Below is a small trained network, with its code and all its weights. Each question gives an input and a class and asks what happens when units are switched off, that is, made to give their printed mean instead of their output.

import numpy as np


def w(rows, s, z=0):
    codes = np.array(rows[::2]) - 128.0
    scale = np.full(codes.shape[1], s)
    scale[-1] = z or s
    return codes * scale


def norm(h):
    return h / np.sqrt((h * h).mean(-1, keepdims=True) + 1e-5)


def f(y):
    return y / 2 * (1 + np.tanh(0.7978845608 * (y + 0.044715 * y**3)))


def log_softmax(a):
    a = a - a.max(-1, keepdims=True)
    return a - np.log(np.exp(a).sum(-1, keepdims=True))


def net(x, mask):
    res = np.array(x, float).reshape(1, 8) / 4 @ E
    u = 0
    for l in range(4):
        y = f(norm(res) @ A[l][:, :-1].T + A[l][:, -1])
        res = res + np.where(mask[u : u + 5], y, B[l][:, -1]) @ B[l][:, :-1]
        u += 5
    return log_softmax(norm(res)[-1] @ U[:, :-1].T + U[:, -1])


A, B = {}, {}
E = w([
[3,126,152,185,143,101],'x0',
[128,71,58,177,168,126],'x1',
[117,203,68,53,148,186],'x2',
[46,110,132,204,99,147],'x3',
[114,109,90,128,51,192],'x4',
[145,165,173,133,159,152],'x5',
[187,156,136,121,142,131],'x6',
[112,78,84,77,75,56],'x7',
],0.014)
A[0] = w([
[117,147,101,108,54,192,24],'0.n0',
[122,105,100,82,84,77,48],'0.n1',
[169,47,59,138,113,87,1],'0.n2',
[213,102,212,163,22,112,30],'0.n3',
[117,123,53,108,51,255,28],'0.n4',
],0.02,0.0085)
B[0] = w([
[113,82,87,83,98,187,184],'0.n0',
[103,148,133,93,117,84,181],'0.n1',
[185,81,61,213,128,108,196],'0.n2',
[152,79,252,119,85,143,233],'0.n3',
[119,119,80,117,73,201,255],'0.n4',
],0.023,0.0082)
A[1] = w([
[254,194,129,62,190,170,52],'1.n0',
[138,164,82,72,81,216,42],'1.n1',
[244,184,129,72,163,139,129],'1.n2',
[129,139,108,31,100,67,3],'1.n3',
[122,141,100,66,109,81,1],'1.n4',
],0.023,0.0036)
B[1] = w([
[162,122,141,102,252,131,218],'1.n0',
[128,145,89,107,106,205,250],'1.n1',
[129,73,132,109,225,151,211],'1.n2',
[109,205,143,106,81,87,163],'1.n3',
[130,183,126,109,99,110,146],'1.n4',
],0.026,0.013)
A[2] = w([
[187,84,18,144,112,18,30],'2.n0',
[130,131,95,86,162,106,50],'2.n1',
[71,174,98,127,91,33,27],'2.n2',
[139,223,94,200,137,161,1],'2.n3',
[11,228,127,252,179,185,96],'2.n4',
],0.018,0.004)
B[2] = w([
[47,34,34,89,108,29,228],'2.n0',
[89,77,85,107,163,71,158],'2.n1',
[212,226,104,108,149,79,181],'2.n2',
[235,149,131,214,51,117,150],'2.n3',
[53,152,138,246,145,181,254],'2.n4',
],0.014,0.0071)
A[3] = w([
[163,113,74,130,8,77,17],'3.n0',
[150,137,182,124,115,97,41],'3.n1',
[201,169,129,56,124,137,8],'3.n2',
[196,177,95,164,154,124,22],'3.n3',
[150,134,104,134,140,131,3],'3.n4',
],0.011,0.0062)
B[3] = w([
[210,237,55,104,238,137,251],'3.n0',
[1,71,188,13,149,132,123],'3.n1',
[41,82,146,196,196,137,130],'3.n2',
[146,90,131,177,156,149,55],'3.n3',
[88,115,164,117,150,119,32],'3.n4',
],0.0089,0.0016)
U = w([
[153,56,46,154,106,34,150],'0',
[126,225,116,93,82,59,93],'1',
[122,137,61,99,82,230,194],'2',
[67,168,146,229,156,130,121],'3',
[158,84,227,108,86,115,172],'4',
[172,142,127,168,123,135,1],'5',
[168,128,134,92,250,147,144],'6',
],0.019,0.0052)

Each question gives the input, the list of numbers given to net, and the class t.
The units are the neurons (one row each of A and B). Each row of codes is followed by its name. A weight is (code - 128) times the scale printed after its matrix; where a second scale follows, it is the last column's (A, B and U).
mask holds one flag per neuron, layer by layer. A switched-off neuron (its flag False) gives its mean, the last column of its row in B, instead of its output. The means were averaged over made-up inputs and are rounded, as every weight is.
A unit's drop is (log p(t) with every unit on - log p(t) with that unit switched off) / (log p(t) with every unit on - log p(t) with every unit switched off).
The circuit of an input: a set's keep is (log p(t) with only the set's units on - log p(t) with every unit switched off) / (log p(t) with every unit on - log p(t) with every unit switched off). Starting from the 12 units with the biggest drops (on a tie, the unit counted first), units are removed one at a time, each time the one whose removal leaves the highest keep (on an exact tie, the one counted first), for as long as the keep stays at least 0.8.
circuit, biggest first: the units of the circuit, biggest drop first
unit that matters most: the unit with the biggest drop
k most important neurons: the k neurons with the biggest drops, biggest first
k most important neurons of layer l: the k neurons of layer l with the biggest drops, biggest first
drop of u: that unit's drop, to one decimal
input [2,1,-5,-8,6,-2,-5,3], class 0: circuit, biggest first : [0.n2]
input [8,0,3,-8,5,-5,1,3], class 1: 2 most important neurons : [0.n1; 1.n3]
input [0,-2,-7,6,6,-4,-6,-2], class 4: circuit, biggest first : [1.n1; 0.n3]
input [-3,1,-6,8,-1,8,1,-7], class 4: circuit, biggest first : [0.n3; 1.n1]
input [7,2,-8,-7,-5,2,-7,0], class 3: 2 most important neurons of layer 0 : [0.n2; 0.n3]
input [-7,8,-8,7,0,3,-7,-7], class 4: 2 most important neurons of layer 2 : [2.n4; 2.n0]
input [-3,-1,0,-4,-6,-8,-5,4], class 0: 3 most important neurons : [0.n2; 2.n0; 1.n1]
input [0,1,-2,-2,0,2,-8,4], class 0: 2 most important neurons : [0.n2; 2.n0]
input [6,6,-6,-3,-5,-8,-5,-6], class 3: 2 most important neurons : [2.n4; 0.n2]
input [5,-8,-1,4,-3,4,2,6], class 1: 2 most important neurons : [0.n3; 2.n2]
input [-7,4,-5,6,0,-3,5,-1], class 0: 2 most important neurons : [0.n2; 1.n1]
input [7,-2,-4,5,-6,-6,1,7], class 1: 2 most important neurons of layer 0 : [0.n2; 0.n1]
input [1,0,3,7,-2,-1,2,-3], class 3: 3 most important neurons : [0.n4; 0.n0; 2.n4]
input [-1,4,7,4,-5,6,-7,6], class 1: unit that matters most : 0.n4
input [1,-5,-5,-4,7,2,6,8], class 4: drop of 0.n3 : 1.5
input [5,-6,7,8,-6,0,-6,2], class 3: drop of 2.n4 : 0.2
input [7,1,-2,-5,-8,5,-1,-6], class 3: 3 most important neurons : [2.n4; 1.n2; 1.n0]
input [0,4,1,-8,-3,-8,-4,0], class 0: drop of 0.n2 : 1.4
input [-1,7,-2,-5,2,6,0,3], class 0: drop of 0.n2 : 0.9
input [-7,-5,-7,1,-8,-3,5,1], class 4: most important neuron : [0.n3]
input [1,-1,-1,-4,-3,-5,-2,7], class 1: 2 most important neurons : [0.n1; 1.n3]
